What each symbol does to the states:
ht ru dq
ht li bd
bh ru cn
bh li dd
zr ru gr
zr li nq
gq ru sz
gq li zp
lg ru bd
lg li dq
sd ru cc
sd li th
dd ru sm
dd li bh
tq ru pq
tq li mb
qb ru hb
qb li jb
mb ru rq
mb li tq
mm ru fg
mm li gf
mg ru bn
mg li jl
fg ru ht
fg li tt
lh ru lf
lh li cz
bz ru mb
bz li pq
tj ru rl
tj li ms
tg ru tj
tg li rt
tt ru gf
tt li fg
jl ru sd
jl li mg
cf ru bz
cf li gj
bd ru tt
bd li ht
nq ru tg
nq li zr
dq ru zl
dq li lg
rl ru jb
rl li hb
lf ru pj
lf li hd
sz ru lg
sz li zl
qh ru lh
qh li lt
cn ru jl
cn li bn
lt ru tr
lt li qh
hb ru ms
hb li rl
sm ru qh
sm li tr
cc ru nq
cc li gr
pq ru gj
pq li bz
th ru mg
th li sd
zl ru zp
zl li sz
rq ru hd
rq li pj
bn ru dd
bn li cn
hd ru cz
hd li lf
zp ru cf
zp li gq
gr ru th
gr li cc
sb ru mm
sb li ll
cz ru lt
cz li lh
jb ru sb
jb li qb
ll ru qb
ll li sb
tr ru bh
tr li sm
gf ru ll
gf li mm
ms ru rt
ms li tj
gj ru gq
gj li cf
pj ru tq
pj li rq
rt ru zr
rt li tg

The rows follow the links: the fewer symbols apart two states are, the more alike their rows tend to be.

Rows of some states; one shown again gets a slightly different row:
cz ->   -4   -18   -30   -13    62    12    40    20    69   -22     8   -48     8   -67  -110    14    90    88   -52    -2    84    42   -50    58   -70   -27    28    62   -13    16    53   -50   -79   -33    73   -38    97    59    77   -24    -4   -41     4    50    -3   -25    28    -2    20   -16    29    70     5
zl ->   39    38    29   -59   -38   -41   -40    67    15  -111   -20    31    53   102    28    21    -5   -39    45    47    29    -8    14   -33   -20    31   -30   -97    52   -19    32     9   -21    25   -22    35   -97   -76   -69    18    -6    -4   -15    -7    24   100   -26    21   -64   -54   -18    -4   -36
th ->  -19    49    -7    54    62    75    67   -15    34   -74     3     4     6   -45   -98    40    70    76   -73    23    86    33    -6    18   -18    -1    28    54   -21   -24    45   -32   -43   -36    78   -45    99    75    55   -16    -8   -25    17    30   -16   -24    75    -1    32    26    42    68    -8
qb ->    4    -9    53  -128    57   -34   -33    52    42  -106    -9    28    55   114     6    -4    25   -10   -40   -15   -29   -19   -73   -15   -65    21    -3   -59    46     6    33    13    25    35   -20    47    -8   -73   -50    12   -24    79   -11     9    86    65   -91    41   -23   -72    -4    45   -40
fg ->    9    14    -9    50   -34   -55    58    30   -37   -82   -40     0    37    38    69    26   -15  -105    20   109     8    -6    88   -79    68   -27   -44   -38    39   -19     8   -31   -34    -8    42   -28  -100   -75   -35     7    31   -55   -31   -34   -43    63    12    23   -33    42    10   -68   -26
pq ->  -21   -51   -63    47   -34   -74    25   -35   -42   150    26   -40   -15   -72    59   -23   -55   -74    59   -35   -60   -34    -1    15   -12   -45   -43    34   -19    22   -12    -8    29   -16   -36    10    -1   -33    17   -15    -5   -32   -33    21   -66   -68   -54   -53    21    66    20  -106    39
lh ->   18    39    25    19   -81    65   -95   -52   -47   110    63    16   -63   -31     6   -16   -72    43    77   -91    -8   -18    17    29    25    56    14    -1   -31   -15   -55    64    57   -11   -98    33    -6    50   -18    34   -26    39    40   -32   -14   -48    49   -24    -9   -19   -35     7    36
sz ->   -6   -85   -76    43   -28  -125    62    16   -29    26   -43   -55    11   -20    70   -12    -5  -101    38    83   -24     3    55   -53    79   -66   -23     2    20    16   -16   -43   -41     8    48   -36   -89   -50    12   -17    55   -88   -41    -9   -37    24   -22    14   -21    46    10   -86    14
hd ->  -21    -4   -31   -31    86    -6    50    33    70   -19    16   -41    36   -53   -94    22    77    76   -43   -28    67    29   -78    62  -113   -30    19    46     6    20    79   -46   -55   -26    39   -19   100    21    63   -33   -18   -40   -24    68     5   -17    -6   -16    15    -4    28    61     5
mg ->    6    73     6    76    35    98    36   -26    25   -61   -11     7     0   -42   -95    41    59    79   -51    44    95    48    16    27    25    14    34    64   -34   -18    27   -13   -61   -24    73   -55    69    84    51     4     0   -21    45     5   -20   -23   117    18    37     7    21    71    -9
ll ->   20    -9    46  -117    20   -41   -34    56    29  -127   -28    34    47   120    24    -3    20   -33   -15    17   -28   -15   -35   -44   -23    17    -3   -66    53    19     7    -1    21    62   -25    33   -62   -82   -58     9    16    51   -14    -6    77    87   -76    46   -38   -62   -13    40   -32
ht ->   23    14     6    17   -38   -54    17    49   -15  -108   -52     6    54    83    60    21   -15   -95    31    94    28    -9    79   -72    46     0   -44   -59    45   -23     7   -21   -30    14    16    -2  -119   -63   -60     7    29   -39   -17   -36   -30    89    13    31   -48    -7   -10   -45   -39
jb ->  -48   -24   -40    85    -1   -45    92   -44   -55    43   -17   -22    19   -46   104     3   -64  -107   -21    36   -45   -47    33   -53    21   -62   -55    30    -1    -2   -11   -34    24   -18    23   -11   -21   -44    -7   -13    16   -25   -40    -3   -91   -48   -35   -23    26   123    38  -121     3
lf ->   10     7    24    28   -85    46   -72   -44   -47   153    62    19   -65   -41    34   -19   -81    12    77  -104   -50   -36     3    45     2    30     3     5   -31   -16   -56    62    71   -14  -120    58    -6    17   -16    16   -23    36    28   -32   -34   -48    12   -45     3     7   -31   -25    40

Each walk starts at a row. The symbols on each line, taken left to right, move it on to the next state.
Answer with the state's row; about right is enough.
new walk
   8    -5    38  -123    49    -9   -18    60    65   -73    29     5    63    68   -43    11    30    20     1   -31    14   -27   -72    54  -160    20   -27   -52    43     3    84    -6   -14     4   -42    45    32   -80   -30    -5   -67    19   -22    43    31    57   -60   -16   -29   -59    16    28   -33
li li ru ru li ->   -7   -25     2    20   -65    18   -37   -44   -52   170    60    -4   -52   -55    56   -35   -81   -17    72  -101   -70   -45     0    45   -23    11   -30    12   -29     0   -27    41    72   -19   -97    41     7    -1   -20     8   -31    16     2     4   -47   -67   -23   -51     6    35    -9   -61    40
li ru li ru li ->  -14   -15   -10   -81    82   -11    36    50    76   -26    23   -30    54   -18   -72    19    73    53   -24   -43    34    10   -92    69  -168   -24    -4    35     7    22    90   -48   -45   -15    -7    -4    94   -10    33   -24   -54   -11   -23    72    17    -2   -34   -12     7   -28    35    43     2
new walk
  39    63    45    49   -96    99   -91   -46   -26    60    34    16   -73   -31   -21    -8   -54    55    62   -52    11    -3    48    36    58    82    22    -5   -34   -25   -48    76    28   -12   -71    27    -4    79   -11    20   -22    37    68   -45    -2   -26   100   -14    -8   -37   -40    37    25
ru li ru li li ->   -7    -4   -33    20    50    16    27    15    54   -18    -9   -27   -15   -56  -118    12    90    96   -45    10    69    55   -20    40     4   -13    54    71   -21    18    17   -39   -77   -29    78   -57    78    97    77   -19    23   -48    12    42    -1   -28    57    -1     8   -20    12    73    17
ru li li li li ->    0     2   -33    38    18    33    -6    -1    24    -7   -12   -20   -33   -59  -101    22    79   115   -28    15    78    70    22    31    44     9    71    67   -24     7   -22   -21   -57   -12    87   -57    50   112    72    -9    39   -36    23    20    24   -23    94    15     6   -31   -14    89     9
new walk
 -27    -7   -42    80    -9   -54    87   -35   -45    -1   -34   -21    17   -14    82    10   -48  -132    -9    71   -22   -20    48   -55    66   -57   -56    16    -2    -7    -9   -31    -1   -11    41   -15   -50   -48    -8   -13    29   -60   -32     6   -78   -21   -19    -7    30   107    34  -120     0
li li ru ->  -17     3   -38    87   -23   -72    75    -8   -38   -51   -42   -11    34     7    80     1   -24  -120     8   105     0   -13    76   -82    81   -52   -60   -20    17    -3    -7   -37   -28    -7    55   -32   -85   -55   -13   -10    44   -67   -27   -25   -62     8     3     5   -10    81    24  -101   -15
li ru li ru li ->   22   -13    39   -83     7   -77   -40    69     8  -111   -38    19    34   106    35   -29    13   -41     3    51   -19    13     6   -57    23    14    -3   -76    50    12    -6    -5     0    58     9    31   -99   -65   -63    17    38    17   -10   -28    74    98   -51    52   -36   -60   -42    15   -42
new walk
  25    75    50    64   -62   105   -85   -40   -26    43    20    33   -56   -21   -59     9   -25    84    44   -22    42    22    58    31    71    86    46    15   -46   -35   -48    41    10    -7   -29   -17    -6    96    -1    25   -15    19    65   -38    -9   -28   118     6    15   -48   -34    60    21
li ru ru li ->    1    62    18    79   -12   107    -2   -24    -2   -31     3    22   -30   -39   -88    22    42   100   -17    27    93    41    52    22    52    37    32    44   -30   -48   -13     5   -42   -25    40   -46    55   113    38     0     1   -29    61   -12   -12   -24   132     0    16   -22    -7    63     5
li li li li ru ->   18    80    33    60   -48   100   -47   -30   -29   -15    13    19   -58   -24   -79    18    13    89     8     3    69    34    63    18    71    58    35    30   -45   -37   -42    23   -29    -8    13   -24     7   107    12    18     6    -6    57   -33   -20   -17   131     3    11   -39   -21    71     8
new walk
  30   -50   -26    -3   -32   -99    14    54   -10   -61   -52    -6    21    51    54    -8    13   -86    32    98   -11    15    72   -71    82   -28   -10   -37    50    19   -35   -24   -27    36    51   -23  -118   -38   -22     3    76   -52   -22   -30     8    76   -27    56   -29   -25   -23   -29   -19
li ru li ru ru ->   36   -32    -3   -34   -10   -94   -29    61   -14   -90   -60     4    31    78    63   -14    11   -62    14    80   -18    20    38   -72    62    -1    -7   -71    47    16   -32   -14   -29    51    24     9  -119   -52   -43    11    60   -21   -25   -34    42    93   -34    57   -37   -50   -25    -5   -26
li ru ru li ->    7   -62   -65    31   -32  -113    50    39   -23   -23   -50   -32    18    21    65   -13     7   -85    20    95   -16    16    54   -68    99   -49   -17   -19    32    21   -15   -39   -37    26    58   -27  -103   -47    -7    -2    63   -89   -42    -9   -14    53   -29    27   -20    18   -19   -60    -6
new walk
  25    12   -14    39    -1    56   -24   -15    16     5   -15    -8   -73   -44   -89    -2    51   100   -23     0    52    65    34    18    99    22    79    54   -47     3   -42   -11   -42     7    42   -53    33   121    53     7    47   -26    48   -32    30   -24   102    24    17   -43   -35    80    24
li li ru ->   19    30     1    31   -28    57   -71   -21   -14    36    -1    18   -77   -20   -62   -10    22    95    -4   -19    20    50    40    23   106    51    69    27   -25    -5   -75    32     1     8    15   -35     2   122    37     9    51     3    63   -30    41   -31    81    36     8   -62   -49    86    22
ru ru ru li li ->   -9     3    39     2   -36    62   -71   -65   -49   122    23    35   -83   -29    31   -36   -75    37    14   -90   -79   -13    -6    16    73    51    37    10   -36    14   -78    63    91    -1   -59    29     8    61   -17    34     0    89    52   -38    31   -70    -2    -7    26   -13   -22    16    29
new walk
  -5    -6    46  -122    80     2    -3    33    55   -89    -5    23    52    84    -7    -2    12     5   -56   -27   -28   -18  -101     7  -107    10    -4   -53    26    13    51    -2    44    21   -13    36    35   -63   -45   -14   -31    83   -23    30    71    47   -84    17    -9   -40     7    43   -34
ru ru ->  -37    19    25   -65   126    36    61     7    58   -86     4    14    61    15   -49    23    55    49   -89   -23     9    -7  -103    35  -125   -15   -10    26    13    15    76   -20    -3    -5    17    11    97   -27    11   -17   -52    45   -11    52    37   -22   -45    -2    25    12    41    44   -30
li ru ru li ru ->  -25     8    36  -108   103    28    28    13    63   -82     3    16    47    53   -35     8    26    13   -91   -40    -2   -16  -109    18  -120   -11    -5   -32    35    10    70   -12    28    16   -10    35    71   -46   -17     1   -43    64   -19    33    58    15   -73    -1     9   -23    17    52   -31
new walk
 -47   -31   -16    36    -2     3    36   -88   -58   127    24    -2   -25   -43    88   -18   -92   -64   -18   -48  -101   -42   -14   -21    10   -31   -23    19   -23    10   -34    23    73     2   -45    18    16    -9   -16    -6   -22    30   -12   -10   -45   -83   -62   -43    37    98    30   -97    34
li ru li ru ru ->  -37   -30   -35    57    -4   -12    71   -70   -64    86    -5   -10   -20   -54    87   -18   -75   -84   -17    -8   -76   -47    -3   -35    28   -47   -40    25   -24    17    -8     5    57   -18     2   -15    10   -30    -2   -20    -8     0   -20     2   -66   -79   -46   -34    43   116    39  -122    27
li ru ru li ->  -30   -33    13    20   -18    26    -6   -85   -57   135    35    15   -54   -32    65   -30   -85   -29     1   -72  -116   -44   -24     4    29   -11   -20    17   -36    12   -44    36   105   -13   -62    38    26     3   -16     3   -21    78     3   -23   -15   -83   -49   -35    34    63    10   -62    33
